Facts:
beno | π gregranos | Ξ 561
bestun | θ gastakla,zovin,fabre | π pafle | σ driplastin | Ξ 945
brebru | π fidre | σ napen | Ξ 952
bribris | θ funik
brulan | π ziben | Ξ 945
dape | π trolevul | σ vidin | Ξ 952
dapos | θ malir,gretam | π skaguri | σ flike | Ξ 232
darodal | π klonim | Ξ 945
degrol | π drekir | Ξ 945
detrur | π botedrus | Ξ 10
didu | θ trasku | π lastodo | Ξ 945
dobu | σ gripos
doser | θ grobrik | π klonim | Ξ 945
drakis | π ziben | Ξ 232
draklem | π drekir | Ξ 945
drekir | σ mapem
drilu | σ pusobror
driratro | θ dape,fezor,kuru | π gregranos | Ξ 945
driski | σ tratres
dufliza | π tegrus | Ξ 10
fabre | π vugi | Ξ 952
fafle | π stagrul | σ sulifi | Ξ 232
faku | σ dobu
farek | θ fidre,liga,flumar
fezor | π faku | Ξ 561
flaflukla | θ pulin,liga,dape | π trurik | σ pekobim | Ξ 10
flagrem | π driplastin | Ξ 486
flefluk | π nibrigim | Ξ 945
fleskoskom | θ toplotir | σ vadrar
flike | π goro | σ driski | Ξ 945
flufle | π lastodo | Ξ 945
flumar | π botedrus | Ξ 945
funik | π botedrus | Ξ 561
gastakla | π goro | Ξ 945
gogras | π vidin | Ξ 952
goro | θ sulifi,kuru
gostaplen | π truflokim | σ rezem | Ξ 232
gotum | θ malir | π tarur | Ξ 10
gretam | π trolevul | Ξ 232
gripos | θ liga,tegrus | π sebun | σ klipe | Ξ 520
griskos | π setu | σ fafle | Ξ 945
grobrik | π mastinis | Ξ 561
guklal | π kuflosul | Ξ 945
kebridrum | θ fafle | π trasku | σ drekir | Ξ 945
kedrel | π zever | σ gostaplen | Ξ 945
kipla | π nibrigim | Ξ 945
kleklasus | π fidre | Ξ 945
klezol | π liga | Ξ 945
klipalel | π sebun | Ξ 952
klipe | θ napen | π trurik | σ kebridrum | Ξ 10
klobel | θ truflokim,susir | π driski | Ξ 232
klukar | π goro | σ faku | Ξ 945
kuflosul | σ plepar
kuru | π vidin | Ξ 945
lastodo | σ pafle
latrul | π liga | Ξ 561
leki | π sepu | Ξ 945
lokikik | θ rezem,malir,pleklam | π kuflosul | Ξ 945
lorubrim | π mastinis | Ξ 561
lovor | θ brebru,gogras,skofel | π trasku | σ stavo | Ξ 561
malir | π setu | Ξ 561
mapem | π pumi | σ fleskoskom | Ξ 10
maskule | θ ziben,kipla,degrol | π vidin | Ξ 952
mastinis | σ dufliza
metrizim | π botedrus | Ξ 945
mobir | π skaguri | Ξ 561
mumar | π faku | σ sidrar | Ξ 232
musi | θ sudovus,gostaplen | π trurik | Ξ 232
napen | π mastinis | Ξ 561
navu | θ gogras | π vidin | Ξ 561
nedrul | θ botedrus,lorubrim | σ trulor
nobol | π zever | Ξ 520
pafle | σ vimim
pedrograr | π vugi | σ setu | Ξ 945
pekobim | π mastinis | σ zovin | Ξ 232
pigu | θ vadrar,metrizim | π stadrer | Ξ 520
pleklam | π nedrul | Ξ 945
plepar | π faku | Ξ 945
plogras | θ tukinin | π klaskim | σ mumar | Ξ 952
pluskek | π klaskim | Ξ 561
podi | θ pluskek,ziben,pleklam,dobu | π sebun | Ξ 561
podram | θ visti | σ pumi
pulin | π sebun | Ξ 10
pumi | θ flumar,mumar,zastik | σ bestun
pusobror | θ gregranos | π dobu | σ truflokim | Ξ 945
putras | π stagrul | σ kedrel | Ξ 945
ragre | π goro | σ putras | Ξ 520
rezem | π bribris | σ skofel | Ξ 945
semol | π trurik | σ stistok | Ξ 561
setu | σ liga
sidrar | θ malir,setu | π fidre | Ξ 10
sinu | π dobu | Ξ 945
skaguri | σ klukar
skofel | π stagrul | σ drilu | Ξ 520
skogran | π nibrigim | Ξ 952
skomik | θ setu,lorubrim | π figur | σ troguk | Ξ 520
stavo | π figur | σ terol | Ξ 945
stibren | π fleskoskom | Ξ 945
stistok | θ liga,susir | π farek | σ skomik | Ξ 520
stumas | π drilu | Ξ 945
sudovus | π setu | σ stumas | Ξ 952
sulifi | π gregranos | σ kipla | Ξ 945
sulom | π zumir | σ sudovus | Ξ 561
susir | π sebre | σ skaguri | Ξ 561
taplo | π nedrul | Ξ 561
tarur | σ mobir
terol | θ mastinis,sepu,dufliza | π skaguri | Ξ 561
togrem | θ putras | π vidin | σ mastinis | Ξ 945
toplotir | π vugi | Ξ 952
trasku | σ lastodo
tratres | θ klukar | π fleskoskom | σ pedrograr | Ξ 486
trigron | θ drakis,susir,sulifi | π ziben | Ξ 561
tririk | π botedrus | Ξ 486
troguk | π sebun | σ griskos | Ξ 945
trubam | π lefle | Ξ 945
truflokim | σ tukinin
trulor | θ zovin | σ sulom
trurik | σ susir
tukinin | π trasku | σ tarur | Ξ 486
vadrar | π vugi | σ kuru | Ξ 945
vidin | θ brulan,taplo,driski,vadrar | σ nedrul
vigal | θ skogran | π nibrigim | Ξ 945
vimim | θ stelo,dufliza | π nedrul | σ podram | Ξ 486
visti | π faku | Ξ 10
vobil | π stadrer | Ξ 561
vugi | θ trolevul
zastik | π stadrer | σ dapos | Ξ 945
ziklam | π goro | Ξ 945
zovin | π lefle | σ trurik | Ξ 561

Known rows:
visti: [ 24  -3  22  19 -10 -42   3  -7  10 -19  15 -11 -44   1  -2 -30  21  12
 -35 -17 -13  -1  -3   5  31 -23  20   1  23  -4   7 -12  -2 -25   8  -3
  -1 -22 -18  -6  25 -16 -10 -44]
kuru: [ 50 -14   8  -3   8 -86  22  -6   0   6  56   3 -10  -4 -52 -20  26   7
 -35 -40  -8  -2  17   8  12 -16 -14  15  10  15 -21 -16  13 -55 -11  26
 -19 -52  24  18  17 -37   6  45]
rezem: [ 10  -4   9  21   8 -34  14 -14 -15  -1  26  -1 -39  -7 -29 -20  18   9
 -41  -5  -6  -5  24  -1  10 -13   9 -10   1  -5  -7  28  18 -12  -7  17
  -1 -22   2  20  44  -5   4   9]
klezol: [ 29  -6  10  17   6 -49   2 -11 -14  -4  26   0 -31 -16 -15  -3  25 -10
 -35  -3   4 -12   4 -11   5  -9  -3   7   8   9  -9   1  12   5  -8  11
  -6 -22   4   3  37 -13  27  15]
beno: [ 33  -9  15  24  -7 -51   2  -5  -5  -5  31  -3 -47 -17   1 -13  22  -5
 -24 -24 -18 -22  -5  -5  13  -7  -9  -4   3   3  -2  -5  -2  -4 -12   0
  -7 -15  -3  -4  38 -18   5   2]
pluskek: [ 32  -6  12  22 -12 -45   8 -14  -2  -8  25   3 -45 -15  -7 -23  13   8
 -29 -21 -25 -11   4   9  20  -8  -4  -3  -5   0   3   7   4 -26   1  -1
  -9 -14   0  -2  37 -18  -9  -5]
troguk: [ 11  17  12  31   4   5 -13 -25   7 -10   4  20 -57 -30  21  20  -8 -18
 -34  19 -16  13  25 -20   0  19  20   3   2  15   5  29  21  63   4  -2
   0  12 -15  -3  62  23  45  -8]
trubam: [ 29  -6  11  18   5 -50   5  -8 -14  -4  26   0 -29 -17 -17  -3  25  -8
 -36  -4   4 -13   5 -11   5  -8  -5   9   8   7  -7  -1  13   3  -7  10
  -7 -21   4   3  37 -15  28  14]
kedrel: [ 18  -7  13  22   9 -42   8  -6 -16  -1  32  -5 -39  -8 -22  -8  24  -5
 -35  -6   3 -13  14 -15   2 -11   2  -5   8   5 -11  14   9  10 -15  16
  -3 -22  -2  14  44  -9  20  15]
plepar: [ 31  -7  10  17   6 -48   3  -8 -13  -4  25  -1 -30 -17 -17  -2  23 -11
 -35  -4   1 -13   5 -13   6  -7  -2   9   9   9  -8   0  11   3  -8  11
  -7 -23   3   4  39 -14  27  14]
fidre: [ 14  10   3  24 -16 -57  27 -22 -10   8  31  33 -57 -23  27 -44  32  31
 -30 -11  21   8 -11  24  -3 -27 -18  -8 -26  -7  -7  10  23 -11 -19  25
   2   8  21 -29   4 -25 -27  16]
gastakla: [ 33 -26   9  68  -7 -66 -15 -22 -23  -2 -12 -27  18  -8 -21   1  -7  18
 -27  21  23 -33 -19  -7   1 -17 -25   1  -1 -35   0  25  42 -63 -27  -9
   6 -15 -14  24  40 -43  16 -46]
degrol: [ 27  -6   7  16   3 -48  10 -18  -9  -6  18   7 -25 -14 -23 -12  14   5
 -39  -4  -4  -3  15   2  11  -9  -1   9   2   1  -2   9  21 -20   4   8
  -8 -20   8   7  39 -16  12   6]
zumir: [  9   5   6  20 -15 -63  24 -13 -23  -4  27  21 -60 -18  23 -45  48  18
 -30  -4  38  -6 -20   9  -9 -30 -14  -8 -20   4  -3   0   6  17 -21  22
   1  10  15 -37   6 -22 -15  12]
stistok: [ 31  -1  18  27   3 -55  -6  -4   7   3  39  -7 -59 -14   5   5  18 -12
 -13 -28   0 -13 -17 -11   0  -2 -15 -13   4  16 -13 -14  -7  17 -32   4
  -7  -6 -16  -3  28 -24  26  18]
skomik: [ 26  -5  21  22   1 -54  -3  -2  -2 -13  31 -14 -54  -6  -6  -4  19 -13
 -15 -24   5 -20 -19 -11   3  -7 -10 -12   6  23  -2 -16 -19  24 -24  -4
  -9  -5 -22  -6  33 -22  30   4]
dapos: [ 34 -15  20  40  -9 -59   1  -1 -11 -18  47  -9 -50  -9   0  -9  24 -17
 -20 -20 -17 -26   1 -32   2   3 -17   3   8  24   7  -1 -15  22 -27   2
 -10  -7  -6  -7  44 -15  14   1]
kleklasus: [ 29  -8   9  17   7 -48   4  -7 -13  -3  25  -1 -31 -17 -16   0  26 -10
 -33  -3   2 -12   5 -11   5  -8  -3   8   8   9  -8   0  13   4  -6  11
  -6 -22   5   4  38 -15  28  12]
lovor: [ 35  -8  17  29  -5 -48  -1   2  -9   0  45  -8 -57 -18   1  -6  22 -17
 -18 -24 -10 -31  -8 -20   1  -8 -13  -6   8  16 -10  -9  -8  25 -21  -1
  -7 -15 -11  -6  37 -18  14   8]
flefluk: [ 29  -7  10  18   7 -49   3  -8 -11  -5  25  -2 -30 -16 -16   0  22 -10
 -35  -5   2 -14   6 -12   6  -8  -4   8  10   8  -9   0  13   5  -6   9
  -6 -22   3   5  39 -13  29  13]
skaguri: [  7 -10   1  26  -5 -63  16 -16 -25  11  38  30 -63 -15  15 -46  49   5
 -32  -3  29   1 -16   3 -14 -34 -30 -16 -15  -3  -2 -12   1  26 -13  19
  -6  24  22 -32  14 -41 -19   1]

Rows:
No name comes twice in this set of rows, the named rows included.
[ 33  -9  17  27  -4 -55   0   3 -12  -8  34 -11 -54 -17   5  -4  32 -16
 -22 -23  -9 -31 -16 -18   9  -5 -10  -2   9  11  -8 -11 -11  14 -20   1
  -4 -13  -5  -6  38 -17  21   6] -> terol
[ 36  -6  17  31  -3 -56  -4   1   0   1  41  -8 -55 -20  16   4  32 -15
 -20 -27 -14 -22 -16 -17   7   1 -15   0   9   6 -16  -8  -1  10 -31   8
  -1 -11   1  -3  32 -18  18  15] -> trigron
[ 38 -23  14  73 -11 -59 -24 -14 -17  10   2 -39 -13 -11 -10   0  -9  11
  -7   0  20 -56 -43  -5  -4 -23 -38 -25  -3 -30  -9  11  20 -34 -37 -17
   5 -11 -40  18  39 -49   6 -41] -> ragre
[ 20  -8  13  21  10 -30   8   2 -28   7  41 -16 -52 -19 -21   1  30 -19
 -29  -2  12 -38   9 -28 -10 -21  -3  -7  13   9 -23  10   7  47 -17  17
  -1 -31 -11   9  47  -3  20  29] -> pusobror
[ 18  31  19  35  -8  21 -16 -25  38   6   3  20 -81 -35  60  10  -5   4
 -32  -3 -43  22   9   2  25   4  31  -3  15 -17  -5  14  37  26  12  -1
  13   4 -23 -10  38  15   3 -36] -> pulin
[ 18  -9  16  23  11 -65   0  -3 -15 -17  28  -8 -31  -2 -13   1  33 -16
 -34  -4  16  -4   1 -26  -2   0  -2   7  14  21  -3  -4  -5  20 -25  11
  -6 -10   2   2  37 -15  51   3] -> bestun
[ 32   0   5  13  -3 -40   5 -12 -14 -10  17   6 -26  -8 -42 -27   5   4
 -40   1   2 -20  25   1   8 -10   5   1   2  23   1  11  16  -7  16  -1
 -16 -28  -5   6  43 -11  13  -7] -> vadrar
[ 40 -25  11  69  -4 -63 -18 -17 -29   7  -1 -35  13 -18 -15  11   0   5
 -20  21  32 -48 -27 -17  -9 -23 -32   0   5 -29 -13  16  40 -30 -33  -6
   6 -20 -21  19  40 -42  25 -33] -> ziklam
[ 14   7   9  28  -9 -69  17  -7 -18   4  37  19 -68 -22  39 -27  56   8
 -25  -8  40  -6 -31  -3 -14 -23 -22  -5 -13   2 -14  -6   8  30 -39  29
   6  11  17 -36  -1 -23  -1  26] -> farek
[ 33  -4  12  23  11 -56  -2  -2  -9   5  34  -5 -36 -20   0  14  32 -18
 -29  -9   4 -12  -4 -23  -2  -2 -10  11  14   9 -20  -8  14  20 -26  19
  -2 -19   6   5  32 -16  43  26] -> driratro
[ 43  16  19  26  -9 -40 -14   7  18  -3  32  -4 -58   2   7 -29  17   5
 -31 -20   1 -19   0  -7  14 -12   9  -7  25  20 -14 -15  13   1  -6   7
  -2 -26 -23  -8   9 -13   1 -33] -> mapem
[ -2   0  11  22 -12 -76  23  -5 -30 -27  27   8 -60   2  16 -46  51   8
 -27   0  55  -4 -24  -9 -15 -25 -10  -8 -13  25  12  -6 -20  41 -32  16
   0  20   2 -43   8 -19   9  -6] -> podram
[ 22 -20  11  28  -3 -54   6 -17  -1  -4  30  10 -44  -4 -12 -25  17   1
 -33 -24 -30   6   6   1  16  -7  -9 -11  -1  -4   9   0  -9 -27  -3  -3
 -12   5   8   4  44 -32  -8 -19] -> zovin

Now the same objects, written a new way:
Known rows:
stibren: [  2   5   8   4   3  -4  12  -7   7  -3   0   0 -14  -1  -5]
botedrus: [-14 -27  10   3 -11 -43 -30  -4 -36  -4   3  10   5  26   5]
skogran: [  1  11   2  -1   6   7   0  -2   8  -5   0  -2 -28  -5  -7]
didu: [ -6   1   1   4   3 -10  18  -4   5   6   0  -8 -11  -8  -6]
fidre: [ -6 -21   1  -8  -7  -4 -29  10  -2   0   1   8  31  14  -7]
ragre: [ 17  17 -21 -16  16 -23  31  18  13 -10   6  42   0 -28 -10]
dobu: [ -1 -19   6 -22 -19   0 -21   4  -6   5   4  14  25   2   3]
liga: [ -7 -21   2  -8  -6  -5 -30  11  -4   1   0   8  33  14  -6]
stistok: [ -1   5  -3  13   6   4  14  -8   5  10  -2   3  -7   4 -15]
stagrul: [ -8 -24  -3  -7  -9 -12 -21  13  -9   8  -1   0  38   5   2]
klezol: [  1   5   8   4   3  -5  12  -7   8  -4   0   1 -14  -1  -5]
gotum: [ -5  11 -11   7   5  10  16  -3  -3   1   3  -2  -5  -5  11]
toplotir: [ 10  15   8   2   3   4   6  -6   3  -8  -2   3 -20  -5   9]
funik: [ -1  12   4  20   3 -13  -3 -21 -28  -6   1  14 -49  16   6]
farek: [-13 -28  -9   1  -7  -7 -17  11  -9  17   0   4  47  10  -9]
mobir: [ -2  11   0   5   9  22   7   7  -8   8 -11   3 -19   0  12]
putras: [  3  16   9   4   8 -19   0 -13  18  -9   4  -1  -9  -1  -8]
latrul: [  4  14  -8   7   6  17   4  -2  -2   5  -3   1 -16  -7   4]
trolevul: [ -9 -23   0 -14  -8 -12 -29  14  -6   1   0  -1  30   4   0]
griskos: [  0   6   8   4   4  -7  12  -6   8  -3  -1   0 -14  -1  -4]
podram: [-13 -28  -6 -13 -11 -29 -14  19 -20  17  -4 -15  46 -11  20]

Rows:
No name comes twice in this set of rows, the named rows included.
[  5  14   4   5   6  12  -1  -6  10  -6   0   8 -20   5 -10] -> dape
[ -6 -20  -1 -16 -20   0 -13   5  -8  14   3  10  29   3  -2] -> faku
[  7  18  -1  -5   4  10  -3   1  -2  -7  -4  -6 -27 -14  15] -> taplo
[  1   8 -10   1   1  24  24 -16   0   5   9   8 -17 -13   5] -> klipe
[-12 -24   7 -10  -4  -2 -29  19  -9   4  -5   9  33  20   0] -> truflokim
[-15 -28   4 -10  -5  -8 -20  22 -17  11  -8   1  38  12  10] -> tarur
[ -7 -21  -6 -12 -23  -2 -16  13 -10   8   2   4  30   7  -4] -> skaguri
[ -4   3  22   8  -1 -43   3 -20 -21 -17   4   3 -53  12   6] -> metrizim
[  4 -33  -4  -7 -10   2 -18   1  -9   2   5   7  32  -5  -1] -> drekir
[  1  17   0 -10   2   1   7   0  -2 -17   2 -11 -23 -16  29] -> visti
[  0   8  -4   8   4   0  15  -3  -2  10  -3  -5  -7 -10   4] -> plogras
[  9  18 -12   5  -7  33  -1  -1   3  -7   0   9 -28   5 -11] -> susir

